Each row has a name. Each piece below is followed by the name of the row it came from, unless a question asks for something else. Each question is about the rows just above it.

-15  -8  66 -69  72  -2 -16   9  73 -70 -19 -67 -87 -74  73 : Lud
-81 -62 -83  76 -82 -73 -89  72  -3  -4  75 -31  77  54  25 : Tuga
-15 -70  73   9 -67  72  73  -1 -19 -69 -16  66 -74 -87  -8 : Tumeb
-42  86 -77  82 -71 -68 -79  66 -64  69  79  18  76  79 -41 : Beva
-81 -62 with +1 step of 1 on every entry: -> -80 -61
Which row holds these entries in another order?  76  72  75 -81 -31 -73 -62  25 -83  54 -89 -82  -4  77  -3 -> Tuga
Which row holds these entries in another order? -87 -74 -70 -69 -67 -19 -16 -15  -8  -2   9  66  72  73  73 -> Lud
 -1  73  72 -67 is which row, read backwards? -> Tumeb
Which row holds these entries in another order?  73 -74 -87 -67 -19 -70  73   9 -16  -2  72 -69  66  -8 -15 -> Lud

-29 -54 -29  11 -19 -45 -20 -16 : Vubu
-61 -24  32  15  32   0   7  35 : Tef
-48 -22   1 -43  44  17 -24  16 : Sanul
-45 -24   6 -35  46  19 -32  22 : Kavag
 27   6  33  72 -17  -3   0  22 : Pabo
-28 -39 -41   8 -38 -18 -16 -42 : bilub
-46 -45   9  44  -7 -39   7  11 : ras
-28 -42 -38 -41   8 -16 -38 -18 : vepa
  8   7  48  56  13  18 -10  41 : Vekos
 60  28 -32 -26 -23   9 -11 -33 : muba
Move every entry of 27 by +1 step of 1. -> 28
Shift each entry of -45 by -1 times 1: -> -46
Move every entry of -61 -24 by -1 step of 1. -> -62 -25
Put -54 -45 -29 -29 -20 -19 -16  11 back in order: which row is it? -> Vubu
Which row holds these entries in another order? -16   8 -28 -18 -38 -38 -42 -41 -> vepa

 39  -2 -34  43  15 -57  28  10  16 -25 -57 -36  12 -41  -3 -24 : gavet
-10 -32 -24 -36   2 -12  28  -6  53  28  39  33  59   9  38  -6 : kuv
 34 -25 -54  27  16 -75  44   2  44 -15 -52 -32  41 -48  12 -34 : vubi
 18 -31 -52   5   5 -64  34  -3  40 -11 -28 -15  43 -37  14 -34 : mok
 17  46  44  42  11  36 -16  19 -37  -8 -13 -10 -43  14 -20  25 : Remu
 -6 -36   2  28  59  28 -10 -13 -24 -32  38  -6  33   9  53  39 : Zit
 22 -32 -54  11   8 -70  38  -2  38 -14 -39 -22  41 -42  12 -38 : lofu
 -1 -39 -42 -25   2 -39  33  -8  51  13  10  12  56 -13  29 -22 : Bavar
-57  15  43 -34  -2 is which row, read backwards? -> gavet
Which row holds  -6  38 -32 -24 read backwards? -> Zit
Which row holds these entries in another order?  -6  38   9  59  33  39  28  53  -6  28 -12   2 -36 -24 -32 -10 -> kuv

 28  31  -4  -8  30 -19  -6 -15  -3  24  -1 -81 -20 -20   0   5  19  14  -4  -2   4  -5  -1   0 -> til
 -8 -20   5   3 -16   0 -11   1   7 -13  -2 -63  20 -20   6  16 -20   3  17   0  -2  -2  24   5 -> madu
 23 -51 -15  10 -29  16 -14  12 -23  10  -3   2  -3  46   2 -20  10 -13   5  21 -12  -3  20   9 -> Garel
 28  31  -4  -8  30 -19  -6 -15  -3  24  -1 -81 -20 -48   0   5  19  14  -4  -6   5  -1   2 -13 -> Vapu
  1  12 -19  -1  13  -7  -6  -2 -12   3  -1  -9   9 -30   0  12 -13  23  -9   2  -4  -7   7   0 -> zefo
-56  -1  17  -3 -13  12  10   1   7 -16   0  59  14 -17  -1 -14   5  -6   6  -1   9   2 -10  10 -> zon
 28  31  -4  -8  30 -19  -6 -15  -3  24  -1 -81 -20 -48   0   5  19  14  -4  -2   4  -5  -1   0 -> kobuf
Move every entry of -6  6 -1 by -1 step of 1. -> -7  5 -2
Which row holds this, read backwards?  -3   2  -3  10 -23 -> Garel

-30  -5   9   1  17  20  64  puvom
 20   7 -12 -32  17  20 -26  somup
 54  18  18   7 -78  -8  31  Fura
 54  -8  18 -79  31   7  18  guza
 20   7 -12 -32  18  31  61  vib
-29  -9 -29  45  20  -2  14  laniz
-29 -29  -9  -2  14  20  45 is which row reordered? -> laniz
Shift each entry of 17 20 by -1 times 1: -> 16 19
Put -79  -8   7  18  18  31  54 back in order: which row is it? -> guza
Which row holds this, read backwards?  31 -79  18  -8  54 -> guza

